Here is a tiny trained network, its code and every weight. The questions are about switching its units off for an input and a target symbol, where a switched-off unit gives its printed mean instead of its output.

import numpy as np


def w(rows, s, z=0):
    codes = np.array(rows[::2]) - 128.0
    scale = np.full(codes.shape[1], s)
    scale[-1] = z or s
    return codes * scale


def f(y):
    return y / 2 * (1 + np.tanh(0.7978845608 * (y + 0.044715 * y**3)))


def softmax(a):
    e = np.exp(a - a.max(-1, keepdims=True))
    return e / e.sum(-1, keepdims=True)


def log_softmax(a):
    a = a - a.max(-1, keepdims=True)
    return a - np.log(np.exp(a).sum(-1, keepdims=True))


def net(x, mask):
    ids = ['γδεηθλμξπτφψω'.index(c) for c in x.split()]
    T = len(ids)
    res = E[ids] + P[:T]
    r = res
    for j in range(3):
        rows = slice(4 * j, 4 * j + 4)
        q, k, v = (r @ M[0][rows].T for M in (Q, K, V))
        z = softmax(np.where(np.tri(T) > 0, q @ k.T / 4**0.5, -1e9)) @ v
        o = O[0][rows]
        res = res + np.where(mask[j], z, o[:, -1]) @ o[:, :-1]
    y = f(res @ A[0][:, :-1].T + A[0][:, -1])
    res = res + np.where(mask[3:11], y, B[0][:, -1]) @ B[0][:, :-1]
    return log_softmax(res[-1] @ U[:, :-1].T + U[:, -1])


Q, K, V, O, A, B = {}, {}, {}, {}, {}, {}
E = w([
[84,98,103],'γ',
[147,142,5],'δ',
[163,86,78],'ε',
[101,108,168],'η',
[58,108,164],'θ',
[81,149,84],'λ',
[147,66,105],'μ',
[172,49,89],'ξ',
[111,95,129],'π',
[110,68,170],'τ',
[183,54,79],'φ',
[127,92,157],'ψ',
[115,69,175],'ω',
],0.014)
P = w([
[95,137,212],'0',
[129,114,2],'1',
[86,70,72],'2',
[77,55,79],'3',
[52,81,148],'4',
[95,81,94],'5',
[54,80,125],'6',
[74,55,113],'7',
[77,53,125],'8',
],0.0098)
Q[0] = w([
[132,171,223],'h1',
[120,102,148],'h1',
[122,32,162],'h1',
[153,123,105],'h1',
[205,149,156],'h2',
[186,73,164],'h2',
[204,153,149],'h2',
[66,67,124],'h2',
[118,119,147],'h3',
[69,102,97],'h3',
[138,248,154],'h3',
[49,5,120],'h3',
],0.011)
K[0] = w([
[125,132,41],'h1',
[102,157,106],'h1',
[177,164,113],'h1',
[116,63,152],'h1',
[81,3,90],'h2',
[145,124,117],'h2',
[152,41,101],'h2',
[144,156,187],'h2',
[100,144,145],'h3',
[186,130,181],'h3',
[91,147,70],'h3',
[170,173,180],'h3',
],0.012)
V[0] = w([
[156,194,86],'h1',
[204,64,126],'h1',
[228,119,133],'h1',
[152,143,78],'h1',
[172,104,71],'h2',
[86,197,98],'h2',
[71,181,249],'h2',
[209,100,131],'h2',
[151,127,253],'h3',
[207,117,135],'h3',
[104,163,52],'h3',
[45,137,113],'h3',
],0.011)
O[0] = w([
[176,134,136,10],'h1',
[90,99,105,112],'h1',
[83,164,121,3],'h1',
[129,139,116,87],'h1',
[98,148,146,62],'h2',
[169,74,164,126],'h2',
[179,127,66,208],'h2',
[107,143,115,23],'h2',
[122,190,3,196],'h3',
[61,165,132,51],'h3',
[163,117,183,53],'h3',
[171,91,126,207],'h3',
],0.013,0.0048)
A[0] = w([
[23,125,45,50],'n1',
[77,90,42,252],'n2',
[178,255,50,235],'n3',
[245,137,118,232],'n4',
[101,135,203,250],'n5',
[98,86,98,146],'n6',
[141,92,246,97],'n7',
[91,232,210,62],'n8',
],0.0083,0.0015)
B[0] = w([
[119,148,146,227],'n1',
[125,135,165,252],'n2',
[170,137,149,180],'n3',
[97,73,154,189],'n4',
[170,136,109,132],'n5',
[150,159,144,182],'n6',
[130,246,128,158],'n7',
[136,119,134,127],'n8',
],0.013)
U = w([
[147,94,190,241],'γ',
[155,170,204,12],'δ',
[84,133,148,155],'ε',
[140,158,49,106],'η',
[161,91,2,7],'θ',
[182,90,176,234],'λ',
[40,106,70,129],'μ',
[46,132,144,160],'ξ',
[103,105,82,1],'π',
[126,169,32,142],'τ',
[39,128,155,135],'φ',
[139,160,85,33],'ψ',
[138,174,67,35],'ω',
],0.0081,0.0024)

Each question gives the input, a string of symbols that net reads in full, and the target symbol t.
The units are the heads (4 rows each of Q, K, V and O) and the neurons (one row each of A and B). Each row of codes is followed by its name. A weight is (code - 128) times the scale printed after its matrix; where a second scale follows, it is the last column's (O, A, B and U).
mask holds one flag per unit, heads first, then neurons. A switched-off unit (its flag False) gives its mean, the last column of its rows in O or B, instead of its output. The means were averaged over made-up inputs and are rounded, as every weight is.
A unit's drop is (log p(t) with every unit on - log p(t) with that unit switched off) / (log p(t) with every unit on - log p(t) with every unit switched off).
The circuit of an input: a set's keep is (log p(t) with only the set's units on - log p(t) with every unit switched off) / (log p(t) with every unit on - log p(t) with every unit switched off). Starting from all 11 units, units are removed one at a time, each time the one whose removal leaves the highest keep (on an exact tie, the one counted first), for as long as the keep stays at least 0.8.
circuit, biggest first: the units of the circuit, biggest drop first
which heads matter: for each layer, one digit per head in row order, 1 if its drop is at least 0.15 and else 0, layers parted by /
drop when u is switched off: that unit's drop, to one decimal
input λ θ τ λ λ φ λ, target λ: circuit, biggest first => (h3)
input δ μ μ θ δ ω, target δ: which heads matter => 011
input δ μ λ ξ γ, target δ: circuit, biggest first => (h3 n7)
input ξ φ φ, target ξ: which heads matter => 010
input λ λ λ λ θ φ ω λ, target λ: circuit, biggest first => (h3 h2)
input θ λ λ ε λ τ θ λ, target θ: circuit, biggest first => (h2 h3)
input λ ξ δ, target λ: which heads matter => 001
input λ μ θ ε λ γ, target λ: drop when n7 is switched off => -0.1
input φ μ θ μ, target φ: drop when h1 is switched off => 0.1
input φ φ λ μ ψ ξ μ ε γ, target φ: drop when h2 is switched off => 0.3
input θ τ φ δ η μ τ λ γ, target θ: drop when h3 is switched off => 0.2
input λ λ λ λ γ λ, target γ: which heads matter => 001
input θ λ τ, target θ: which heads matter => 011
input δ λ λ φ θ, target δ: which heads matter => 011
input θ τ μ λ, target θ: circuit, biggest first => (h2)
